Each row of numbers belongs to one of the nodes below and depends on some of the facts about them. Some rows are named. Which node is each other row?

Facts:
ε(vate, seri); ε(druziza, trarol); ε(ture, ziski); ε(ziski, plepam); ε(dotrok, kloflevin); ε(muskal, gatim)
ε(plipla, stegriflor); ε(keda, biku); ε(klegir, klino); ε(klobri, drodrin); ε(trarol, sigigo); ε(plomoke, sifli)
ε(stukan, dosku); ε(sifli, vukar); ε(zagreskor, gesu); ε(gere, drasetru); ε(migremam, vagrol); ε(gesu, flitran)
ε(broster, leso); ε(ligri, flozal); ε(bomiklus, magroser); ε(bidre, mezol); ε(dobin, gunobas); ε(nezor, broster)
ε(relo, fubral); ε(daskaril, grakle); ε(klino, tovun); ε(flober, grikin); ε(skiti, vibrum); ε(flugroki, drozin)
ε(grufar, zupos); ε(seri, dobin); ε(flikim, vunil); ε(visugo, vomar); ε(skofos, nibrusal); ε(kostazo, bidre)
ε(flibriza, grudoske); ε(drerur, kodam); ε(plimur, futran); ε(vafalu, drerur); ε(futran, kotrus); ε(vikam, migremam)
ε(zupam, laso); ε(gona, dodul); ε(drodrin, nekol); ε(gruro, skiti); ε(grere, flugroki); ε(kliplan, bruskes)
ε(nekol, plonir); ε(kastatan, dribor); ε(funas, teplur); ε(nikluk, plipla); ε(sadan, flono); ε(dribro, sibrestem)
ε(skivibrak, mifla); ε(letre, kostapas); ε(famel, vafalu); ε(bruskes, bamesos); ε(vomar, kliplan); ε(dribor, kedemum)
ε(tripok, stukan); ε(zegive, radrin); ε(plutril, dotrok); ε(teplur, fubrel); ε(plerul, skofos); ε(lebrir, grufar)
ε(tresu, subok); ε(drepava, fotrum); ε(grubefum, kimal); ε(gadar, klogrun); ε(flitran, fitro); ε(nazulel, flidem)
ε(zaklisa, zoflin); ε(tiper, plomoke); ε(laso, plutril); ε(dodul, nazulel); ε(suzus, kure); ε(mafar, gadar)
ε(tovun, famel); ε(kladrar, funas); ε(drozin, flofotran); ε(fovi, flikim); ε(leso, tripok); ε(drasetru, flober)
ε(klogrun, kostazo); ε(vukar, fovi); ε(stavin, bimudre); ε(sibrestem, klegir); ε(tistepok, bomiklus); ε(skiflen, drepava)
ε(mezol, ligri); ε(klarapler, gona); ε(radrin, letre); ε(zuvu, gagun); ε(kodam, tresu); ε(gogruza, nikluk)
ε(kloflevin, klobri); ε(nibrusal, plimur); ε(brisu, nezor); ε(flozal, noskas); ε(bruklik, poklar); ε(vibrum, brisu)
ε(kimal, briko); ε(noskas, zuvu); ε(fubral, nito); ε(kuplen, skiflen); ε(biku, muskal); ε(fiflakol, bruklik)
ε(zikil, gogruza); ε(zupos, skivibrak); ε(flufli, vikam); ε(nito, bitin); ε(plagran, rese); ε(kedrek, flufli)
ε(flidem, stavin); ε(sigigo, stina); ε(fotrum, sudopi); ε(magroser, kedrek); ε(poklar, grubus); ε(stopok, vate)
ε(nupla, plerul); ε(mifla, kladrar); ε(fubrel, gruro); ε(metus, visugo); ε(stoklol, grubefum); ε(grudoske, sati)
ε(dosku, ture); ε(flofotran, nupla); ε(kure, plafim); ε(sisir, daskaril); ω(vate, sibrestem); ω(ture, nikluk)
ω(ziski, sigigo); ω(dotrok, bitin); ω(bines, kladrar); ω(plipla, klota); ω(dragrek, seri); ω(fitro, grakle)
ω(klegir, skivibrak); ω(klobri, nibrusal); ω(vagrol, leso); ω(trarol, gadar); ω(plomoke, peklur); ω(stukan, pepos)
ω(sifli, vunil); ω(zagreskor, noskas); ω(gere, druziza); ω(migremam, zikil); ω(lofletris, sati); ω(bamesos, greres)
ω(gesu, sati); ω(mener, brisu); ω(broster, skofos); ω(ligri, sisir); ω(bomiklus, stobuzu); ω(rese, futran)
ω(fisti, drerur); ω(bidre, nekol); ω(dobin, zuvu); ω(nezor, futran); ω(relo, kladrar); ω(rozun, briko)
ω(daskaril, kliplan); ω(klino, pepos); ω(flober, peklur); ω(skiti, greti); ω(flugroki, sisir); ω(grufar, laso)
ω(drozem, gatim); ω(flikim, tresu); ω(visugo, seri); ω(kostazo, sati); ω(plimur, sibrestem); ω(vafalu, nikluk)
ω(vikam, seri); ω(flekogrim, laso); ω(zupam, drepava); ω(gona, kliplan); ω(drodrin, laso); ω(plafim, seri)
ω(setruk, nekol); ω(gruro, peklur); ω(grere, briko); ω(kastatan, futran); ω(kotrus, laso); ω(sadan, briko)
ω(dribro, leso); ω(plepam, briko); ω(letre, drepava); ω(famel, pepos); ω(bruskes, seri); ω(vomar, drerur)
ω(dribor, futran); ω(tripok, zikil); ω(zegive, briko); ω(plutril, seri); ω(teplur, pepos); ω(drigrur, flufli)
ω(plerul, seri); ω(lebrir, funas); ω(grubefum, briko); ω(flitran, greres); ω(nazulel, nikluk); ω(bimudre, laso)
ω(tiper, flibriza); ω(greki, skivibrak); ω(dotribal, futran); ω(kliskir, leso); ω(stina, druziza); ω(dodul, gogruza)
ω(suzus, sisir); ω(mafar, nibrusal); ω(difek, stekir); ω(tovun, kiskidok); ω(kostapas, druziza); ω(plegres, funas)
ω(drozin, kliplan); ω(flono, drerur); ω(flezes, drerur); ω(fovi, gadar); ω(drasetru, seri); ω(bupli, greti)
ω(klogrun, brisu); ω(gripiti, sati); ω(vukar, peklur); ω(stavin, drerur); ω(tistepok, sati); ω(skiflen, sibrestem)
ω(mezol, briko); ω(kedemum, druziza); ω(klarapler, klota); ω(subok, kladrar); ω(radrin, keda); ω(kodam, bitin)
ω(sudopi, brisu); ω(kloflevin, grakle); ω(flozal, kiskidok); ω(bruklik, gatim); ω(vibrum, zikil); ω(kimal, brisu)
ω(grikin, zaklisa); ω(gagun, zikil); ω(fubral, kliplan); ω(ninogal, zikil); ω(kuplen, greres); ω(biku, gogruza)
ω(bristen, zuvu); ω(gunobas, greres); ω(plonir, sigigo); ω(fiflakol, stobuzu); ω(skadrel, nekol); ω(zupos, keda)
ω(nito, nibrusal); ω(flastun, skimor); ω(plagran, grakle); ω(grubus, noskas); ω(kedrek, briko); ω(flidem, sibrestem)
ω(zoflin, gatim); ω(fotrum, brisu); ω(magroser, futran); ω(poklar, pidrum); ω(stopok, futran); ω(nupla, nekol)
ω(stegriflor, gogruza); ω(grago, stekir); ω(mifla, tresu); ω(fubrel, vunil); ω(metus, kiskidok); ω(bofol, laso)
ω(plifa, zuvu); ω(stoklol, sibrestem); ω(grudoske, vunil); ω(dosku, kladrar); ω(deskos, greres); ω(flofotran, drerur)
ω(kure, nikluk); β(vate, nekol); β(ziski, bidre); β(bines, pepos); β(klobri, briko); β(vagrol, futran)
β(trarol, flufli); β(plomoke, gadar); β(sifli, pepos); β(zagreskor, grikin); β(gere, druziza); β(gesu, klota)
β(fisti, letre); β(dobin, gatim); β(rozun, plegres); β(daskaril, stobuzu); β(klino, bidre); β(flober, klarapler)
β(drozem, drigrur); β(flikim, greti); β(kostazo, letre); β(plimur, briko); β(vafalu, stobuzu); β(flekogrim, briko)
β(plafim, plepam); β(gruro, sisir); β(grere, dragrek); β(kastatan, bomiklus); β(kotrus, zuvu); β(sadan, grago)
β(dribro, drepava); β(plepam, drigrur); β(famel, dragrek); β(bruskes, drepava); β(plutril, nekol); β(lebrir, drigrur)
β(grubefum, skiti); β(flitran, stavin); β(bimudre, drozin); β(tiper, drepava); β(greki, zoflin); β(dotribal, flitran)
β(kostapas, skiti); β(vukar, bomiklus); β(stavin, flufli); β(skiflen, zoflin); β(mezol, poklar); β(kedemum, drepava)
β(klarapler, plimur); β(subok, drepava); β(radrin, drigrur); β(kloflevin, bidre); β(gagun, letre); β(ninogal, gatim)
β(biku, drepava); β(bristen, vunil); β(gunobas, seri); β(plonir, laso); β(fiflakol, letre); β(plagran, drepava)
β(grubus, druziza); β(kedrek, sigigo); β(zoflin, tresu); β(magroser, plegres); β(poklar, dragrek); β(stopok, drigrur)
β(mifla, zuvu); β(metus, nekol); β(plifa, klota); β(grudoske, greres); β(deskos, dribro); β(kure, grikin)

Some rows with their names:
skofos: [ 18   1 -13 -12  61  -2  -3   1  -6 -15 -12   7  17  12  -8  24  33   4
   3  -2   7   8 -32  21 -38  -7 -14  17  15  34   4  20  26 -17 -14 -14
  -7  29   5]
flikim: [ 17  37  39 -20  -6  22   7 -34  15  25 -25 -26 -37 -32  -1   0   9   3
 -12  -5  13   7  33  -5   7 -10   3  -5   6 -11 -12 -13 -39 -51  11  11
  20  -2 -12]
deskos: [ 14  43  11  12 -13  44  47  10   0  11 -11 -21 -29 -26  37  19 -22  12
  -6   5   1  15  14  28 -41 -12 -31   2  12 -42  10 -19 -49 -61   8   5
  -3  32 -28]
skivibrak: [  4  -4 -13 -12  44   6  -4 -14 -19   5 -18   3  23  -2  -7   1   2   1
 -15  -3   4   8 -30  23 -10  -8  -4  26   7   6  11  17  -7  32  -8   3
 -12   1  -9]
vikam: [  8 -17  24 -16  -5   4  -3 -40   4  12  -9 -10 -33 -28   0   9 -20  -1
  -9   9  13  16 -15  17 -34  -9  10  -8   4 -19 -12  -8 -27 -63  -4 -12
 -19  -9 -20]
setruk: [ 17   0   5  -7 -10   9  10 -31   6  22 -10  -7 -26 -14  15  15 -17  -1
   1   4   6  11  -3   7 -20  -6  -5 -20   4 -15  -5   2 -13 -27   3   0
  -3  -2  -3]
vukar: [ 18  33  37 -21 -11  22   5 -32  14  24 -25 -26 -36 -31   0  -2  13   3
 -12  -7  14   4  33  -6   4  -9   2  -4   5  -9 -15 -14 -43 -46  10  15
  18  -4 -11]
migremam: [-14  14 -12 -14  16  -6   1  18  -7 -27  -2  -5 -26  22 -10  -7 -13  11
   8   7   8  18  17  15   1  -7  16  16  -4  13 -15  -6 -29  46 -13  22
   7  20  -1]
bomiklus: [ 20  -6  -9 -18 -17   5   3 -30   1  33   6  -2 -25 -14  19  11 -21  -5
   1   3   1  -1 -20   2   4   2  -3 -20   7 -17  -3   8  11 -22   2   5
 -16  -7 -11]
plipla: [-13 -17 -28   0  34 -11   2  21  -7 -41  14   7 -20  27   3   4  -8  12
  25   9  10  20  -4  28 -37 -11  -2  18   0  28 -14  16   7  38 -16   0
 -12  34  10]
drasetru: [  6 -25  21 -15 -11   6  -4 -39   0   6  -8  -5 -33 -30  -2  10 -21  -2
  -9   6  12  16 -13  21 -39  -9   8  -7   4 -19 -10  -8 -27 -57  -6 -14
 -23  -6 -19]
fisti: [ 14   8  14 -21   3  18   9 -36   5  -5 -20 -12 -29 -18   7  18 -14  -5
  -2  -5   5  14  28   6 -29 -11  -7  -8   1  -2 -17  15 -38  -2   6  -4
   4  -2  -2]
flibriza: [ 21  -5 -11 -19  16   7   7   8   5  28 -19 -22  22 -35 -13  -4  43  12
 -19 -36  15 -16  17   1  16 -14   0  55  12  27  -3 -10 -14  -3   3  31
  17   3 -13]
vomar: [ 17  25  24 -20 -11  11  11 -31  12  31 -19 -24 -33 -25   4   3  -4   0
  -3  -3   8   1  21  -5   5  -6   3 -12   5 -15 -10 -12 -22 -28   9  15
  12  -4 -11]
stobuzu: [ 14  13 -16 -25  31  -4  -2 -10 -16  27 -10   1  21   9 -13   0  19  -1
 -10   0   2  -2 -38  12   7   1   4   8  13  14   9  17  24  13  -8   6
 -13   3 -16]
leso: [ -2  11  -2 -19  49  10  -3 -19 -18   7 -20   0  23  10  -9   1  -1  -3
 -13   2   1  14 -26  23 -12  -2  -4  12   6   2  11  18  -7  33  -9  -1
 -13   3  -9]
stina: [-34  44  28 -28  31   5  -4   3 -17 -19 -19 -15 -33  28 -24  -6 -30   1
  -1  11   2  22   7  12  10  22  22 -27  -7 -17   3  -4 -43  44  -9  16
   4  11 -15]
vagrol: [-11  49  41 -18  19  24  -5 -45   4   5 -24 -14 -38  21  -4  10 -28  -8
  -2  11   2  22  -8   4 -32  25  -1 -41   0 -30   4   8 -23 -25   2 -16
   0   0  -8]
vate: [-14  -3 -13  -9  32  -3   2  19  -4 -40  -8  -4 -21  19  -8  -6  -3  12
  10   4   9  19  30  21 -21 -13   6  32  -8  25 -22   0 -40  41 -14  17
   9  29   7]
sati: [  8  50  43 -31  57  17  -8 -23  -2  28 -29 -24 -13  17 -26  -6  35  -3
 -14   7   4  12 -18  -5  13  19  15 -21  17  11  12  -5  -2 -20  -1   4
  18  12 -22]

Rows to name:
No name comes twice in this set of rows, the named rows included.
[ 16 -26 -30 -20  -3   4   5   0 -18  38  -1  -1  26 -31   0  -5   5   5
 -19 -26   3 -14 -27  15  17 -14   1  52   6   2   8   9  -2  48   0  31
 -17 -13 -22]  druziza
[ 18  33  -6   8 -16  45  56  23  10  31  -8 -28 -24 -36  44   4  19  18
 -15 -33  12 -14  40  19  -9 -16 -27  52  12 -30   3 -21 -58 -69  14  30
  17  27 -34]  tiper
[ 21  45  35 -28  60  -1  -4   9  18  18 -21 -14 -41 -15   0  30  48  14
  31  11  17   6 -11  -9 -28  18 -28 -37  19  41 -30 -11  33 -83  -1 -19
  24  39  12]  rese
[ 15 -18   1 -30 -14  -3  -5 -44  -3  28   8  -1 -36 -27  -3  12 -19  -3
  -7   5   8   3 -26   7 -14  -7  14 -12  15  -5 -17   3  16 -65  -5 -10
 -29  -6 -28]  dragrek
[-12  50  36 -34  42  17  -9 -33 -21  39 -26 -18   2  25 -23  -5   2  -9
 -18  10  -3  11 -37  -1  19  35  20 -30  13 -22  16   5   6  18   1   6
  -2  -6 -34]  gatim
[  4  35  23 -27  38  23  -7 -23 -13  28 -26 -21  20 -18 -16  -5  11   1
 -20  -3   6   2 -11   8  17  -7  13  26   7  -5   9  -4 -33  27   4  21
  10  -7 -24]  muskal
[  3  42  26 -25  -5   9  -7 -43  -5  34  -9  -3 -38  27   1  11 -30 -10
   5  12  -5  19 -40   2  -9  37   4 -44  10 -31   7  17  18 -27  -1 -15
 -20  -4 -15]  grikin
[-20  30  36 -16 -12  48   6 -48  -6  34 -27 -27  -3 -27   3  -8 -35  -8
 -20   7   1  18  29   5  16  -5  14 -14 -25 -47   6  -9 -62  38  16  25
   4 -13 -32]  kure
[-32 -32 -32  14  21  28  24  23  -6 -34   1   7  22 -23  35  -5 -35  16
 -15  10  -2  20  24  29  11 -15 -13  44 -33 -13   1   6 -62  52   2  29
  -6 -10  -3]  kastatan
[ 15 -29  13 -13  -3  -6   0 -29  10 -17   3   2 -38 -28   3  30   8   2
  12   6  18  13 -19  21 -43 -11  -2  -8  13  17 -22  -3  15 -71 -13 -16
 -21  14  -2]  plerul
[ 16  45 -26 -17  -4  19  25  22 -26  37  18   0  19   2  14  13   6  13
 -11   3  -5  -7 -49  30 -18   2 -29  16  20 -25  14 -15  24 -36 -10   6
 -31  41 -38]  drepava

Now the same nodes, written a new way:
Named rows:
dotrok: [ -3  -5   0  -1  -1  -6   1   2  -1   0   0   1   1  -2 -11   2   3  -2
  -1   1   0  -2  -4  -2   5  -2  -1   0  -5   0  -1  -3]
mezol: [  9  15   0  -1   9 -10  19  -7  -4   2 -14  -5 -10 -56 -31   7   9  19
  21  13 -10  -4 -32  26   7   4  13   7 -11  -5  18 -11]
fotrum: [ -1 -18   3   3  -3   6 -44  11  -7   5   6 -21   7   6   0  -1   7  -4
  -8   7  12  -3 -20 -18   1  -3   2  -1   9   0   7 -27]
stavin: [  3 -22  18  -1   0  -6  -6   7   5  -1  -3   3  -4  12 -22  -1   3 -16
  10  -2  25   1 -21 -14   8   6   3  11 -16   0   2 -17]
flekogrim: [  7   2 -11  11  -4  -2 -19  -1 -18 -12   3  -8   6 -16 -19   7   6   4
 -48 -20 -19 -23  18  37  -4   7  -9  -2   1  32   4  15]
nazulel: [ -2  -9   2   0  -1  -4 -13   5  -4   0   0  -6   3  -1  -8   1   5  -1
  -3   1   6  -4 -10  -6   5  -2   0   1  -2   0   0 -12]
ture: [  2  -4   0   0  -2 -17  10   0   3   1  -8   8   0   2  -6   4   2   1
   0  -7   4  -7  -7   1   6  -2  -2   5  -7   0 -10   5]
kostazo: [ -4   3 -19   2  -1   1  20 -15   9   1  -7 -34   5 -13 -16   4  27  -7
  21 -42 -17   5  25 -31  21   3   5  -2  -7  -9  -5  14]
gripiti: [-2 -4  2  0  0 -6 -3  4  1  1 -1  4  2  4 -7  1  2 -5 -5 -1  0  2 -1  1
  5  0  0  0 -2  1  0  1]
lofletris: [-2 -5  2  0 -1 -6 -3  4  1  0 -1  4  2  3 -7  1  2 -4 -6  0  3  1 -3  2
  4  1 -1  0 -1  2 -3  1]
plafim: [ 19  45   7  -4 -16 -40 -11   9  22  38 -17   8   6  33  79   9 -19 -30
   7   9 -87  -2  10  12 -15   5  12 -13  14   4 -12  40]
vate: [  6  -3  12   1   2  -4 -13  -3  -7   4  -4 -10   7  -1 -26   3   3   1
  -1  -2   3   0  -5  -6   6  -1   8  -3  -6   5   4  -6]
ziski: [ 12   3   9   1   1 -18   6  -9   0   7 -11   2   4   0 -20   5   1   5
   3  -7   1  -2  -3   0   6   0   6   0 -11   3  -8   7]
flugroki: [ -9  -6  -1  -2   1   3  -6   1  -6  -2   3  -5  -1 -14 -21   0   8  -3
   2   5   1  -5  -5  -2   9   0  -4  -4  -9   0   5  -9]
greki: [  7   4   7   1   2  -8  -2  -3  -2   6  -3  -7   5   0 -18   3   0  -1
   0   2  -3   6  -1   0   3   2   7  -4  -6   6   2   5]
difek: [-2 -3  1  0 -1 -6  1  3  0  2  0  0  2  2 -7  1  1 -2 -4  0 -1  1 -3  1
  4  1 -1  0 -3  1 -3  2]
plifa: [  5   3   8   2   1  -4  -6  -3  -3   6  -3  -5   6   1 -17   3   1  -1
   0  -1  -4   5   0   3   3   3   7  -1  -4   6   2   5]
seri: [  3  -5 -10  -8  -4  23   9  12  -1  -7   3  -9 -13   8  34  -6 -12  15
   8   3   1 -10  -1 -19  -5 -18  -6  -7   4   4  12 -34]
keda: [ -2   0  13  -2   3  50 -16   5  -4 -16  17  -8   9  21  24 -10 -12   0
 -14   2  -8  31  19  -7 -16 -13  12   9  35   7  22 -17]
tresu: [ 10  -7  -6   0   2  18   0   5   8  -5   4   9  -8  18  32  -7  -7  14
   1  -3  28  -4  -3  -6  -7 -13  -8   5  11  -8   0 -16]

Rows to name:
No name comes twice in this set of rows, the named rows included.
[ 14   3 -33  11  -1 -13  -7 -13  16  23 -12 -38  -5 -11   9   3  28  -3
  29 -39   7 -16   7 -33  16  15  -1 -11 -13 -20 -16  18]  gagun
[ -3  33 -19   8  14  19  -6  11   7  11   7 -15 -10 -42   7  -4   1  -7
   5  22 -44  30  -1  49 -10  33  19  -9  11  -3  33  27]  grubefum
[ -1   2   2   4   0  -4  -3  11   8   4   1   6   7  18  10  -1  -7  -9
 -14   2 -16  16   1   7  -6   4   8   1  11   5  -3  16]  bruklik
[  2   6   5  -7  -4  -3  13   7 -11   6  -7 -26   1   3 -15   4 -11   5
  10   9 -35   2  -3 -13   7  -5  14 -18 -12  22  14 -12]  plutril
[-25 -15 -46   5  -4  13   7  23  28  -4  12 -21  -1  12  44  -9  18 -16
  -1 -24 -17  17  10 -27   9   3 -10  -4  17 -20  -6   6]  letre
[  4 -11  -6  -2   4  20   4  10   9  -9   8  16 -11  17  27  -9  -8  14
   0   5  31  -1  -3  -4  -7 -15 -12   4   9 -12   2 -23]  flufli
[-13  13  -6   3  -2  19  21  -5  12  -7   1 -29  24  17   8   0   8 -18
  -3 -38 -54  46  39 -26   5   0  22   8  24   4   4  31]  fiflakol
[ -9  15  11  -8  10  13  21  -4 -13 -14  -3  -9   1 -56 -46   4   6  12
  10  17 -29  19 -23  27   7  -4  19  10   1   5  36 -20]  grere
[-25  -1  17  10  -9  -2 -42 -15 -35  15   2 -19   4  16  19  -1  -6  -4
  -2  16  16  -1 -10 -48 -24  25  28  -4  38   0  -8  17]  biku
[ 13 -17  -9   4  -3 -29  -7   6   6  10 -10   3  -8   3   4   3   8   8
   3  -2  30 -26 -29 -11   5  -3 -10  -2 -13 -11 -19 -12]  zoflin

Now the same nodes, written a new way:
Some rows with their names:
zoflin: [ 11 -13   4  22  -4 -12  12  -3  -6  -3  59 -15  26]
gatim: [  3  -9 -18  17  10 -19  28  -8   7   2  46 -20  16]
stukan: [ 13  -7  14  -3   6 -12  39  32  -9   5  73  18   6]
kedrek: [  7 -21  14   5 -15  -8  15 -26 -19   4  45 -15  36]
grere: [  9 -30  48 -15 -23  -1   8 -48 -29  13  21 -23  43]
bofol: [ 11  -6   2  15  -2 -10  29 -18  -1   0  41   1  14]
fovi: [  8   2   2  14   0 -10  20 -21  -2  -2  39  -1  19]
flikim: [ 10 -13   7  16  -9 -12  12 -13  -9   1  51 -15  30]
lebrir: [-14 -19  -7  -8 -45 -12   9  37 -36  30  78 -27  33]
noskas: [  2  -8 -19  16   8 -20  25 -19   9   3  38 -20  19]
zuvu: [  3  -8 -20  17   8 -20  25 -18   9   2  39 -21  18]
gagun: [ 18  -5 -17  18  -9 -17   5   2  -1  -5  57 -31  21]
deskos: [  9 -16  13  14 -11 -11  12 -10 -13   4  54 -14  31]
greres: [  2 -13  -8   8   2 -17  28 -16   0   8  40 -21  18]
dribro: [  1 -26  40   1 -26  -7   4 -32 -26  15  40 -14  45]
fiflakol: [ 14 -17  19  -9 -29  -8   5 -17 -23  12  39 -37  27]
grubefum: [  7 -22  15   5 -14  -8  15 -23 -20   4  47 -15  35]
drozin: [  8   1  11   7  -6 -10  19 -36  -5   2  27  -2  22]
klino: [ 10 -15  17  10 -15 -11   9 -27 -13   5  40 -18  32]
fubral: [  8   1   5  12  -1 -10  21 -20  -4  -1  39  -1  19]

Name these rows:
No name comes twice in this set of rows, the named rows included.
[ 12  -3  -5  20   1 -12  28 -19   4  -3  40   1  14]  drodrin
[ 11  -6  12  13  -7 -12   4 -10 -11  -1  54 -17  33]  stavin
[  5 -18   8  23  -5 -11   9   2 -10   0  67  -8  35]  kedemum
[ 12 -30  17   1  16 -12  49   5  -8  14  58  -2  18]  leso
[  8   9   9   5  -4 -12  12 -32  -5   0  32  -2  26]  flofotran
[-12  -1  -6   0 -28  -6  19  46 -20   6  74 -21  -7]  grufar
[ 14 -16  24   9  -8  -8   6 -21 -10   1  39 -20  33]  famel
[  9 -22  19   4 -13  -8  11 -30 -17   3  39 -17  37]  mezol
[  9   4  -2  16   2 -12  20 -19   0  -4  41   1  19]  migremam
[  5 -25  26  -3 -21  -5  14 -30 -26  10  40 -17  37]  sadan
[ 20 -21  35   9  17  -1  44 -11 -13   3  53  17  24]  broster
[  9   6  -5  19   3 -13  19 -23   4  -5  38   1  19]  flozal
[ -1   1   7  18   0  -5  17 -24 -10  -2  33   1  18]  dribor
[ 16 -21  35   5  -6  -3   6 -13 -14   2  40 -23  33]  poklar

